Below are the code and all the weights of a small trained network. Each question names an input and a target symbol and asks about switching units off, where a switched-off unit gives its printed mean instead of its output.

import numpy as np


def w(rows, s, z=0):
    codes = np.array(rows[::2]) - 128.0
    scale = np.full(codes.shape[1], s)
    scale[-1] = z or s
    return codes * scale


def norm(h):
    return h / np.sqrt((h * h).mean(-1, keepdims=True) + 1e-5)


def f(y):
    return y / 2 * (1 + np.tanh(0.7978845608 * (y + 0.044715 * y**3)))


def softmax(a):
    e = np.exp(a - a.max(-1, keepdims=True))
    return e / e.sum(-1, keepdims=True)


def log_softmax(a):
    a = a - a.max(-1, keepdims=True)
    return a - np.log(np.exp(a).sum(-1, keepdims=True))


def net(x, mask):
    ids = ['ΘΣΨαζηλμτω'.index(c) for c in x.split()]
    T = len(ids)
    res = E[ids] + P[:T]
    u = 0
    for l in range(2):
        q, k, v = (norm(res) @ M[l].T for M in (Q, K, V))
        z = softmax(np.where(np.tri(T) > 0, q @ k.T / 2**0.5, -1e9)) @ v
        res = res + np.where(mask[u], z, O[l][:, -1]) @ O[l][:, :-1]
        u += 1
        y = f(norm(res) @ A[l][:, :-1].T + A[l][:, -1])
        res = res + np.where(mask[u : u + 8], y, B[l][:, -1]) @ B[l][:, :-1]
        u += 8
    return log_softmax(norm(res)[-1] @ U[:, :-1].T + U[:, -1])


Q, K, V, O, A, B = {}, {}, {}, {}, {}, {}
E = w([
[111,116,225,122,146,139,106,206,166,3],'Θ',
[133,161,63,118,155,198,127,133,159,190],'Σ',
[145,122,41,111,143,191,126,121,157,151],'Ψ',
[161,183,112,131,169,153,125,128,173,242],'α',
[94,104,208,106,144,186,166,219,115,67],'ζ',
[152,168,77,106,139,221,148,116,126,186],'η',
[129,112,22,114,152,132,98,145,193,123],'λ',
[80,104,218,191,18,133,106,161,152,190],'μ',
[62,33,165,103,91,122,136,106,63,6],'τ',
[151,136,55,101,123,210,158,80,60,101],'ω',
],0.0031)
P = w([
[33,219,77,115,146,153,93,136,140,115],'0',
[60,166,37,130,122,152,105,207,112,140],'1',
[64,122,147,92,168,213,109,94,172,138],'2',
[137,161,64,79,62,152,131,218,136,133],'3',
[132,64,156,116,160,221,108,83,162,142],'4',
[98,167,87,4,72,143,91,178,142,141],'5',
[17,152,146,155,203,183,127,90,151,115],'6',
[164,149,45,149,73,109,109,240,75,137],'7',
[152,68,143,137,156,212,171,79,183,129],'8',
[191,132,92,48,63,105,61,192,84,155],'9',
[216,25,139,168,165,175,104,97,140,123],'10',
[124,118,131,156,153,172,234,99,211,113],'11',
[150,186,55,103,65,107,173,217,119,136],'12',
],0.0034)
Q[0] = w([
[196,192,69,57,13,130,216,232,165,167],'0.h1',
[78,250,55,202,131,27,157,201,83,116],'0.h1',
],0.018)
K[0] = w([
[174,80,122,242,165,141,204,79,157,103],'0.h1',
[2,187,131,127,167,154,186,93,186,119],'0.h1',
],0.027)
V[0] = w([
[124,89,126,145,140,64,69,178,221,106],'0.h1',
[108,88,98,96,106,152,138,124,78,9],'0.h1',
],0.013)
O[0] = w([
[146,187,87,147,70,82,29,226,4,119,150],'0.h1',
[201,151,33,52,45,30,219,208,125,182,255],'0.h1',
],0.0036,0.0015)
A[0] = w([
[163,176,186,119,135,120,107,146,143,55,96],'0.n1',
[111,117,161,132,142,155,101,146,132,110,168],'0.n2',
[113,96,217,108,81,80,158,171,110,103,128],'0.n3',
[78,92,180,155,37,121,116,132,123,150,108],'0.n4',
[119,93,254,95,105,132,145,215,110,89,69],'0.n5',
[129,152,95,134,116,139,85,130,106,138,89],'0.n6',
[148,155,85,108,143,143,136,137,135,132,110],'0.n7',
[67,66,170,119,80,74,130,117,99,41,4],'0.n8',
],0.018,0.0036)
B[0] = w([
[164,64,116,105,195,169,118,91,74,119,130],'0.n1',
[147,148,106,123,123,86,167,132,96,183,181],'0.n2',
[41,144,150,183,155,179,153,156,117,116,136],'0.n3',
[113,16,105,226,132,147,118,106,70,183,128],'0.n4',
[199,146,128,132,127,99,175,62,93,155,142],'0.n5',
[102,118,130,131,188,143,191,145,121,69,255],'0.n6',
[164,136,179,136,129,92,88,88,134,141,219],'0.n7',
[98,144,114,99,2,53,138,187,135,50,132],'0.n8',
],0.012,0.0088)
Q[1] = w([
[197,158,150,80,30,78,7,62,149,16],'1.h1',
[207,95,194,196,213,96,177,158,49,42],'1.h1',
],0.016)
K[1] = w([
[151,112,165,173,157,169,105,186,108,16],'1.h1',
[168,98,153,103,99,177,71,123,251,136],'1.h1',
],0.022)
V[1] = w([
[101,215,172,128,165,181,93,140,127,151],'1.h1',
[44,181,194,255,137,168,72,81,75,136],'1.h1',
],0.0045)
O[1] = w([
[110,167,129,51,173,87,35,142,180,127,133],'1.h1',
[205,193,161,105,223,98,14,248,151,195,3],'1.h1',
],0.0019,0.004)
A[1] = w([
[123,137,52,142,99,136,96,96,112,184,82],'1.n1',
[53,77,131,177,133,186,17,136,79,166,93],'1.n2',
[70,132,130,126,46,91,108,186,81,94,45],'1.n3',
[116,99,194,156,104,163,6,76,128,89,67],'1.n4',
[93,113,180,117,165,178,77,136,128,15,2],'1.n5',
[169,138,137,131,103,120,18,93,92,109,107],'1.n6',
[140,139,124,131,55,107,89,132,122,149,82],'1.n7',
[66,86,138,128,121,223,134,140,187,122,56],'1.n8',
],0.017,0.0032)
B[1] = w([
[129,178,185,153,110,134,107,146,132,126,153],'1.n1',
[164,7,84,154,105,100,91,163,89,213,147],'1.n2',
[77,100,146,146,126,35,127,106,124,81,141],'1.n3',
[136,108,159,30,76,158,158,210,87,123,137],'1.n4',
[185,88,138,149,156,166,94,186,180,75,250],'1.n5',
[76,121,133,134,167,129,94,78,144,137,145],'1.n6',
[119,134,73,129,123,179,114,134,111,100,143],'1.n7',
[113,96,138,182,57,182,168,104,117,103,159],'1.n8',
],0.019,0.012)
U = w([
[173,112,141,73,148,79,176,77,224,185,74],'Θ',
[117,160,91,124,229,148,212,118,48,137,23],'Σ',
[154,54,113,173,117,107,79,161,64,219,168],'Ψ',
[86,160,63,127,172,152,30,34,154,135,185],'α',
[182,99,144,148,186,171,89,188,176,54,190],'ζ',
[123,238,219,168,117,118,94,141,133,173,182],'η',
[174,202,14,107,41,132,109,162,117,116,2],'λ',
[86,86,139,187,46,189,185,74,131,105,167],'μ',
[66,112,130,144,115,1,121,127,108,66,108],'τ',
[76,103,171,5,107,172,95,149,99,136,107],'ω',
],0.006,0.00088)

Each question gives the input, a string of symbols that net reads in full, and the target symbol t.
The units are the heads (2 rows each of Q, K, V and O) and the neurons (one row each of A and B). Each row of codes is followed by its name. A weight is (code - 128) times the scale printed after its matrix; where a second scale follows, it is the last column's (O, A, B and U).
mask holds one flag per unit, layer by layer, with each layer's heads first. A switched-off unit (its flag False) gives its mean, the last column of its rows in O or B, instead of its output. The means were averaged over made-up inputs and are rounded, as every weight is.
A unit's drop is (log p(t) with every unit on - log p(t) with that unit switched off) / (log p(t) with every unit on - log p(t) with every unit switched off).
The circuit of an input: a set's keep is (log p(t) with only the set's units on - log p(t) with every unit switched off) / (log p(t) with every unit on - log p(t) with every unit switched off). Starting from the 12 units with the biggest drops (on a tie, the unit counted first), units are removed one at a time, each time the one whose removal leaves the highest keep (on an exact tie, the one counted first), for as long as the keep stays at least 0.8.
units of the circuit, in order: the units of the circuit, biggest drop first
top k neurons: the k neurons with the biggest drops, biggest first
k most important neurons of layer l: the k neurons of layer l with the biggest drops, biggest first
input Σ λ η ζ α τ η, target λ: units of the circuit, in order -> [0.h1 0.n6 1.n7]
input λ Σ λ Σ η η Θ η, target τ: top 2 neurons -> [1.n3 1.n5]
input λ λ λ λ ω η η α λ η λ, target μ: top 3 neurons -> [0.n7 1.n8 1.n5]
input η λ λ η λ Σ λ η λ, target μ: 2 most important neurons of layer 0 -> [0.n7 0.n6]
input ζ ω ω ω λ ζ α Θ α, target τ: 2 most important neurons of layer 1 -> [1.n3 1.n5]
input η α ω λ Σ η μ λ λ μ ω Σ, target Θ: top 2 neurons -> [1.n5 0.n6]
input η λ Ψ ω τ Σ ω τ λ λ Σ ω, target η: 2 most important neurons of layer 0 -> [0.n6 0.n2]
input λ η α λ Σ ω λ α α, target Ψ: units of the circuit, in order -> [0.h1 1.n2]
input ζ λ ζ η η λ λ Σ ω ζ λ τ, target τ: units of the circuit, in order -> [1.n3 0.n8]
input α λ Σ α λ, target Ψ: top 3 neurons -> [1.n2 0.n2 0.n6]
input λ λ λ λ λ λ Σ Σ η α, target μ: units of the circuit, in order -> [0.h1 1.n8 1.n5]
input η λ Σ Σ ω Ψ η α μ ω Ψ μ η, target Σ: top 2 neurons -> [0.n2 1.n5]
input ω λ ω η Σ, target μ: units of the circuit, in order -> [0.h1 1.n8]
input λ η λ Σ λ λ ζ λ ω η, target Θ: units of the circuit, in order -> [0.h1 1.n5]
input λ λ ω ζ Σ λ λ Ψ η, target ω: units of the circuit, in order -> [1.n4 0.n6 0.n2]
input η λ μ η λ Ψ ω λ Σ ζ Ψ, target α: units of the circuit, in order -> [0.n6 1.n6 1.n5]
input τ Σ ζ τ η η μ λ λ ω ζ, target μ: units of the circuit, in order -> [0.h1 0.n3 1.n8 1.n5]
input α α ω, target Ψ: units of the circuit, in order -> [0.h1 1.n2]
input η Σ λ λ η Θ ω η μ τ, target τ: top 2 neurons -> [0.n8 1.n3]
input ω Ψ η, target ω: top 3 neurons -> [1.n4 0.n6 0.n7]
input λ Θ λ, target τ: units of the circuit, in order -> [0.h1 1.n3]
